Each row has a name. Each question is about the rows just above it. Places in a row count from 1.

gotuz: [132  69  99  67 131]
sofaf: [124 127 137 135 122]
pim: [132  69 128  77  88]
keba: [125 156 111 131 157]
Table of tags by key:
[69] -> q_629
[156] -> q_934
[111] -> q_286
Look up the entry of keba at place 2 in the table:	q_934
Which row holds [125 156 111 131 157]?	keba
Whose row is [132  69 128  77  88]?	pim

nizop: [124 143 138 135 129 120 113 130 119 133 137 138 156 145 143 135 131 161
 114 133 132 170 133 136 119 123 139 119 141 137 117 125  91]
Deba: [124 143 138 135 129 120 113 130 119 133 137 138 156 116 143 135 131 161
 137  88 138 144 128  95  98 133 166 161 135 113 150 148  85]
Vod: [124 143 138 135 129 120 113 130 119 133 137 138 156 145 143 135 131 161
 114  88 138 178 128 152  98 133 166 161 135 113 150 148  85]
vates: [118 118 134 131 122 130  99 130 137 132 129 162 142 138 137 136 139 119
 118 133 134 177 130 133 115 125 133 118 140 134 113 125  95]
Nik: [118 118 134 131 122 130  99 130 137 132 129 162 142 138 137 136 139 119
 118 133 134 177 130 133 115 125 133 118 140 134 113 125  97]
Where do [118 118 134 131 122 130  99 130 137 132 129 162 142 138 137 136 139 119
 118 133 134 177 130 133 115 125 133 118 140 134 113 125  95] appear?	vates
key -> tag
[141] -> q_618
[140] -> q_56
[139] -> q_785
[132] -> q_751
[131] -> q_741
[138] -> q_663
Look up the entry of vates at place 17 in the table:	q_785
Whose row is [124 143 138 135 129 120 113 130 119 133 137 138 156 145 143 135 131 161
 114  88 138 178 128 152  98 133 166 161 135 113 150 148  85]?	Vod
Whose row is [124 143 138 135 129 120 113 130 119 133 137 138 156 116 143 135 131 161
 137  88 138 144 128  95  98 133 166 161 135 113 150 148  85]?	Deba

Mireb: [131 132 133 129 133 133 132 131 132 121 133 123 121 124 124 134 132 131
 131]
val: [128 129 132 130 130 130 130 131 132 121 130 121 120 124 124 131 130 132
 127]
Ton: [120 114 106 112 113 114 116 112 106 167 112 169 173 148 147 108 114 102
 127]
kodap: [125 127 135 121 135 136 135 131 133 120 137 126 124 122 116 129 129 132
 127]
mano: [125 127 135 121 135 136 135 131 133 120 137 126 124 122 116 137 135 127
 130]
nipu: [139 143 142 143 138 137 134 138 142 104 138 101  98 116 122 140 136 146
 132]
divig: [133 126 113 159 103 103 109 127 122 133 101 108 116 137 151  99 109 145
 110]
tila: [145 140 112 157 110 109 108 121 119 145 106 125 130 141 166 105 110 136
 126]
vazo: [139 144 129  94 150 150 137 114 119 159 151 187 178 135 139 151 138  91
 165]
key -> tag
[151] -> q_359
[150] -> q_813
[125] -> q_533
[139] -> q_100
[138] -> q_631
The tag of vazo, keyed by place 1:	q_100
Where do [131 132 133 129 133 133 132 131 132 121 133 123 121 124 124 134 132 131
 131] appear?	Mireb
Whose row is [145 140 112 157 110 109 108 121 119 145 106 125 130 141 166 105 110 136
 126]?	tila
Whose row is [125 127 135 121 135 136 135 131 133 120 137 126 124 122 116 129 129 132
 127]?	kodap
The row with [133 126 113 159 103 103 109 127 122 133 101 108 116 137 151  99 109 145
 110] is	divig

sebod: [127 129 128 128 128 128 130 133 135 170 165 178 184 178 129 150 139 133
 130 129 128]
tapi: [127 129 128 128 128 128 130 133 135 170 165 178 184 128 129 150 139 133
 130 168 128]
vugos: [135 132 128 128 128 127 128 128 132 150 128 131 133 142 113 170 182 184
 174 161 146]
Pidi: [129 134 142 154 171 182 183 175 148 142 136 130 129 129 155 128 128 128
 129 128 129]
Table of tags by key:
[130] -> q_50
[128] -> q_386
[129] -> q_140
Join Pidi by its entry at place 19:	q_140
Which row holds [135 132 128 128 128 127 128 128 132 150 128 131 133 142 113 170 182 184
 174 161 146]?	vugos
Whose row is [127 129 128 128 128 128 130 133 135 170 165 178 184 178 129 150 139 133
 130 129 128]?	sebod

kel: [146 112  97 125 132  97 115 130 111 129 100 109 125 127 124 131 136 119
 126 139 140 137 135 118 133 128 144 114 130]
Mumap: [146 112  97 125 132  97 115 130 111 129 100 109 125 127 124 131 136 119
 126 139 140 137 135 127 133 128 144 114 130]
keza: [150 113 142 105 137  94 107 131 130 129 133 144 133 176 135 127 139 152
 139 160 103 118  94 130 112 101  83 120 119]
gitul: [150 113 142 105 137  94 116 131 130 129 133  99 133 176 135 127 139 152
 139 160 103 118  94 130 112 101  83 120 119]
Which row holds [146 112  97 125 132  97 115 130 111 129 100 109 125 127 124 131 136 119
 126 139 140 137 135 127 133 128 144 114 130]?	Mumap
Where do [150 113 142 105 137  94 116 131 130 129 133  99 133 176 135 127 139 152
 139 160 103 118  94 130 112 101  83 120 119] appear?	gitul
Table of tags by key:
[130] -> q_632
[94] -> q_262
[131] -> q_679
Join gitul by its entry at place 8:	q_679

teki: [123 136 150 151 131 114 151 119  98 117 148 136 108 155 117 146 117 144
 153 129 135  94 130 130 155 138 146 135 117 148 135 124 128 133 138 128
 135 122  81 134 161 156 126 129 130 144 145 109 133 121 115 140]
zoseb: [123 136 150 151 132 114 152 119  99 117 148 136 107 155 117 145 117 144
 153 129 136  94 130 131 155 138 146 135 117 148 135 123 128 133 137 128
 135 122  81 135 162 155 126 130 131 145 145 109 133 121 114 140]
Paz: [122 137 150 151 132 114 156 119  98 115 151 138 107 156 116 148 115 144
 153 129 137  94 130 131 155 139 149 136 116 151 137 123 128 133 140 128
 136 121  81 135 162 156 125 130 131 145 145 109 133 121 114 140]
pup: [125 132 138 139 130 121 140 124 114 122 138 132 118 142 123 136 122 136
 140 128 131 111 129 129 142 133 137 132 123 138 132 126 128 130 133 128
 132 124 105 132 145 141 127 129 129 136 136 118 131 124 121 134]
moze: [123 136 150 151 131 114 151 119  98 117 147 136 107 155 117 145 117 143
 153 129 136  94 130 131 155 137 146 135 117 147 135 123 128 133 138 128
 136 122  81 135 162 156 126 129 130 145 144 109 133 121 114 140]
nid: [128 128 128 128 127 128 128 128 128 128 128 128 128 128 128 128 128 128
 128 129 128 128 128 128 128 128 128 128 128 128 128 128 128 128 128 128
 128 128 128 127 128 128 128 128 128 128 128 127 128 128 128 128]
Table of tags by key:
[118] -> q_623
[109] -> q_358
[119] -> q_227
[121] -> q_695
[120] -> q_300
[108] -> q_72
The tag of pup, keyed by place 48:	q_623
Whose row is [122 137 150 151 132 114 156 119  98 115 151 138 107 156 116 148 115 144
 153 129 137  94 130 131 155 139 149 136 116 151 137 123 128 133 140 128
 136 121  81 135 162 156 125 130 131 145 145 109 133 121 114 140]?	Paz

